Below is a small trained network, with its code and all its weights. Each question gives an input and a class and asks what happens when units are switched off, that is, made to give their printed mean instead of their output.

import numpy as np


def w(rows, s, z=0):
    codes = np.array(rows[::2]) - 128.0
    scale = np.full(codes.shape[1], s)
    scale[-1] = z or s
    return codes * scale


def norm(h):
    return h / np.sqrt((h * h).mean(-1, keepdims=True) + 1e-5)


def f(y):
    return y / 2 * (1 + np.tanh(0.7978845608 * (y + 0.044715 * y**3)))


def log_softmax(a):
    a = a - a.max(-1, keepdims=True)
    return a - np.log(np.exp(a).sum(-1, keepdims=True))


def net(x, mask):
    res = np.array(x, float).reshape(1, 5) / 4 @ E
    u = 0
    for l in range(2):
        y = f(norm(res) @ A[l][:, :-1].T + A[l][:, -1])
        res = res + np.where(mask[u : u + 6], y, B[l][:, -1]) @ B[l][:, :-1]
        u += 6
    return log_softmax(norm(res)[-1] @ U[:, :-1].T + U[:, -1])


A, B = {}, {}
E = w([
[124,129,126,128,127,128,128,129,129,129,128,126],'x0',
[129,128,130,128,126,129,127,126,128,130,127,128],'x1',
[122,253,193,89,76,172,123,45,174,159,126,74],'x2',
[115,126,207,61,88,70,111,51,121,145,31,61],'x3',
[134,170,132,212,137,91,133,127,142,81,73,121],'x4',
],0.0048)
A[0] = w([
[115,130,120,52,115,177,120,128,136,156,213,122,4],'L0N1',
[130,208,125,175,122,185,127,118,139,131,220,133,48],'L0N2',
[110,159,116,199,125,112,134,108,125,121,120,117,24],'L0N3',
[145,179,133,185,124,131,124,122,145,106,108,135,4],'L0N4',
[121,248,127,127,133,169,129,132,141,135,187,123,27],'L0N5',
[112,195,125,198,124,129,116,152,141,120,111,112,19],'L0N6',
],0.014,0.0023)
B[0] = w([
[208,147,214,123,217,77,206,78,57,118,66,201,238],'L0N1',
[62,180,42,73,154,115,104,254,180,100,184,102,254],'L0N2',
[158,128,184,74,180,152,186,86,95,166,174,181,172],'L0N3',
[183,132,161,103,160,94,155,100,79,129,71,164,182],'L0N4',
[137,52,144,196,18,181,84,42,138,155,106,94,246],'L0N5',
[174,137,181,136,184,93,174,111,90,110,85,170,194],'L0N6',
],0.0082,0.0088)
A[1] = w([
[61,197,83,108,160,111,124,194,164,122,182,98,67],'L1N1',
[91,8,84,248,137,125,121,136,108,126,182,142,51],'L1N2',
[119,108,127,189,30,189,92,66,161,150,131,91,4],'L1N3',
[90,216,174,51,106,85,116,86,143,150,67,50,74],'L1N4',
[40,165,105,101,102,71,92,124,152,134,107,38,101],'L1N5',
[89,103,152,89,146,146,132,97,76,207,211,117,73],'L1N6',
],0.011,0.0016)
B[1] = w([
[51,94,79,119,134,88,102,199,150,109,138,85,186],'L1N1',
[106,166,159,119,25,171,78,45,168,166,115,49,238],'L1N2',
[97,84,141,151,66,111,79,59,115,161,100,60,197],'L1N3',
[83,112,21,138,150,148,110,253,162,102,210,142,254],'L1N4',
[142,184,105,135,173,163,157,171,138,118,185,170,178],'L1N5',
[152,239,135,235,155,131,159,125,160,77,109,148,133],'L1N6',
],0.0061,0.0087)
U = w([
[189,146,187,114,192,99,199,101,80,125,89,196,248],'0',
[111,109,130,164,30,162,78,62,143,164,116,69,90],'1',
[68,136,36,110,152,113,112,254,162,101,176,118,51],'2',
],0.0091,0.0013)

Each question gives the input, the list of numbers given to net, and the class t.
The units are the neurons (one row each of A and B). Each row of codes is followed by its name. A weight is (code - 128) times the scale printed after its matrix; where a second scale follows, it is the last column's (A, B and U).
mask holds one flag per neuron, layer by layer. A switched-off neuron (its flag False) gives its mean, the last column of its row in B, instead of its output. The means were averaged over made-up inputs and are rounded, as every weight is.
A unit's drop is (log p(t) with every unit on - log p(t) with that unit switched off) / (log p(t) with every unit on - log p(t) with every unit switched off).
The circuit of an input: a set's keep is (log p(t) with only the set's units on - log p(t) with every unit switched off) / (log p(t) with every unit on - log p(t) with every unit switched off). Starting from all 12 units, units are removed one at a time, each time the one whose removal leaves the highest keep (on an exact tie, the one counted first), for as long as the keep stays at least 0.8.
circuit, biggest first: the units of the circuit, biggest drop first
k most important neurons: the k neurons with the biggest drops, biggest first
top k neurons in layer l: the k neurons of layer l with the biggest drops, biggest first
input [-5,2,4,8,0], class 2: 2 most important neurons -> [L0N5; L1N4]
input [4,7,-7,-6,-5], class 1: circuit, biggest first -> [L1N2]
input [-1,1,-5,5,-2], class 1: circuit, biggest first -> [L0N2; L0N1]
input [-2,0,1,6,-5], class 2: 3 most important neurons -> [L1N4; L0N5; L0N6]
input [-4,-8,6,5,-7], class 0: 2 most important neurons -> [L0N1; L0N2]
input [-4,-2,-8,7,7], class 1: top 2 neurons in layer 0 -> [L0N2; L0N1]
input [1,-8,5,-5,0], class 1: 4 most important neurons -> [L0N5; L1N3; L1N4; L0N1]
input [0,-1,-5,-3,2], class 1: circuit, biggest first -> [L0N1; L1N2]
input [-4,-5,-6,-3,0], class 1: 2 most important neurons -> [L0N2; L1N2]
input [-1,4,-4,8,-7], class 2: top 2 neurons in layer 0 -> [L0N5; L0N1]
input [-2,2,2,-6,8], class 0: top 2 neurons in layer 0 -> [L0N6; L0N4]
input [0,-2,-2,5,3], class 2: 2 most important neurons -> [L0N5; L0N1]
input [8,-4,-7,6,-4], class 1: 2 most important neurons -> [L0N2; L0N1]
input [-2,1,6,7,-6], class 2: circuit, biggest first -> [L1N4]
input [3,-4,7,8,-6], class 2: 3 most important neurons -> [L1N4; L0N5; L1N2]
input [0,-5,4,8,-2], class 2: 2 most important neurons -> [L0N5; L1N4]
input [-6,4,7,8,-6], class 2: 2 most important neurons -> [L1N4; L0N5]
input [-5,7,-8,2,7], class 1: top 3 neurons in layer 0 -> [L0N1; L0N2; L0N6]
input [5,4,-1,6,-7], class 0: top 2 neurons in layer 0 -> [L0N1; L0N2]
input [0,7,3,-4,6], class 0: circuit, biggest first -> [L0N6]
input [0,0,-6,5,4], class 1: 2 most important neurons -> [L0N2; L0N1]
input [-6,7,0,4,4], class 0: top 2 neurons in layer 0 -> [L0N2; L0N3]
